Below are the code and all the weights of a small trained network. Each question names an input and a class and asks about switching units off, where a switched-off unit gives its printed mean instead of its output.

import numpy as np


def w(rows, s, z=0):
    codes = np.array(rows[::2]) - 128.0
    scale = np.full(codes.shape[1], s)
    scale[-1] = z or s
    return codes * scale


def f(y):
    return np.maximum(y, 0)


def log_softmax(a):
    a = a - a.max(-1, keepdims=True)
    return a - np.log(np.exp(a).sum(-1, keepdims=True))


def net(x, mask):
    res = np.array(x, float).reshape(1, 4) / 4 @ E
    y = f(res @ A[0][:, :-1].T + A[0][:, -1])
    res = res + np.where(mask, y, B[0][:, -1]) @ B[0][:, :-1]
    return log_softmax(res[-1] @ U[:, :-1].T + U[:, -1])


A, B = {}, {}
E = w([
[163,138,51,199],'x0',
[69,172,24,58],'x1',
[60,230,152,223],'x2',
[246,253,84,88],'x3',
],0.011)
A[0] = w([
[130,239,178,205,140],'N1',
[182,157,145,164,126],'N2',
[186,106,108,122,166],'N3',
[57,162,180,90,157],'N4',
[175,79,144,126,127],'N5',
[160,104,195,69,141],'N6',
[138,170,136,147,130],'N7',
[141,54,146,151,108],'N8',
[98,39,144,171,192],'N9',
[144,103,74,70,249],'N10',
[209,112,190,126,221],'N11',
[78,136,62,137,254],'N12',
[122,156,159,131,173],'N13',
[165,94,145,160,123],'N14',
[136,169,131,146,108],'N15',
[8,138,97,96,237],'N16',
[105,140,144,209,214],'N17',
[211,170,191,138,144],'N18',
[197,160,138,110,238],'N19',
[192,52,160,110,215],'N20',
[143,147,63,177,202],'N21',
[199,125,90,128,100],'N22',
],0.014,0.004)
B[0] = w([
[70,49,94,96,249],'N1',
[126,166,63,79,182],'N2',
[171,191,132,224,184],'N3',
[115,117,166,126,201],'N4',
[204,109,190,153,186],'N5',
[184,70,109,111,205],'N6',
[96,113,4,77,170],'N7',
[148,151,254,193,205],'N8',
[123,142,221,185,251],'N9',
[181,246,158,107,222],'N10',
[238,126,71,65,220],'N11',
[52,190,202,143,212],'N12',
[87,58,71,102,165],'N13',
[163,184,196,98,176],'N14',
[113,123,63,58,166],'N15',
[71,170,196,104,246],'N16',
[77,101,108,153,218],'N17',
[155,99,63,127,213],'N18',
[131,128,28,136,216],'N19',
[230,122,229,133,234],'N20',
[102,161,88,158,197],'N21',
[133,202,67,185,187],'N22',
],0.0073,0.014)
U = w([
[206,107,147,60,132],'0',
[181,130,191,170,122],'1',
[96,187,172,30,97],'2',
[130,193,110,184,100],'3',
[4,141,186,195,206],'4',
[122,102,71,46,166],'5',
[135,114,141,185,2],'6',
],0.013,0.0034)

Each question gives the input, the list of numbers given to net, and the class t.
The units are the neurons (one row each of A and B). Each row of codes is followed by its name. A weight is (code - 128) times the scale printed after its matrix; where a second scale follows, it is the last column's (A, B and U).
mask holds one flag per neuron, in row order. A switched-off neuron (its flag False) gives its mean, the last column of its row in B, instead of its output. The means were averaged over made-up inputs and are rounded, as every weight is.
A unit's drop is (log p(t) with every unit on - log p(t) with that unit switched off) / (log p(t) with every unit on - log p(t) with every unit switched off).
The circuit of an input: a set's keep is (log p(t) with only the set's units on - log p(t) with every unit switched off) / (log p(t) with every unit on - log p(t) with every unit switched off). Starting from the 12 units with the biggest drops (on a tie, the unit counted first), units are removed one at a time, each time the one whose removal leaves the highest keep (on an exact tie, the one counted first), for as long as the keep stays at least 0.8.
circuit, biggest first: the units of the circuit, biggest drop first
k most important neurons: the k neurons with the biggest drops, biggest first
drop of u: that unit's drop, to one decimal
input [7,4,7,5], class 5: circuit, biggest first	[N1 N7]
input [2,7,-2,4], class 3: circuit, biggest first	[N22 N1]
input [6,6,-6,-4], class 2: circuit, biggest first	[N10]
input [1,2,-4,2], class 3: circuit, biggest first	[N22 N3 N1]
input [4,6,0,0], class 4: circuit, biggest first	[N11 N12]
input [0,5,-2,3], class 3: 2 most important neurons	[N1 N22]
input [-3,6,-6,8], class 3: circuit, biggest first	[N22 N3]
input [-2,-5,-7,-3], class 1: 2 most important neurons	[N8 N9]
input [-3,2,2,0], class 4: 2 most important neurons	[N11 N10]
input [-1,-7,-4,1], class 0: 4 most important neurons	[N11 N6 N12 N18]
input [0,8,7,8], class 5: 2 most important neurons	[N1 N7]
input [5,0,-8,1], class 1: drop of N3	0.4
input [4,-1,-6,0], class 1: drop of N3	0.2
input [4,-2,-7,1], class 1: circuit, biggest first	[N3]
input [5,-7,-1,8], class 5: drop of N19	0.1
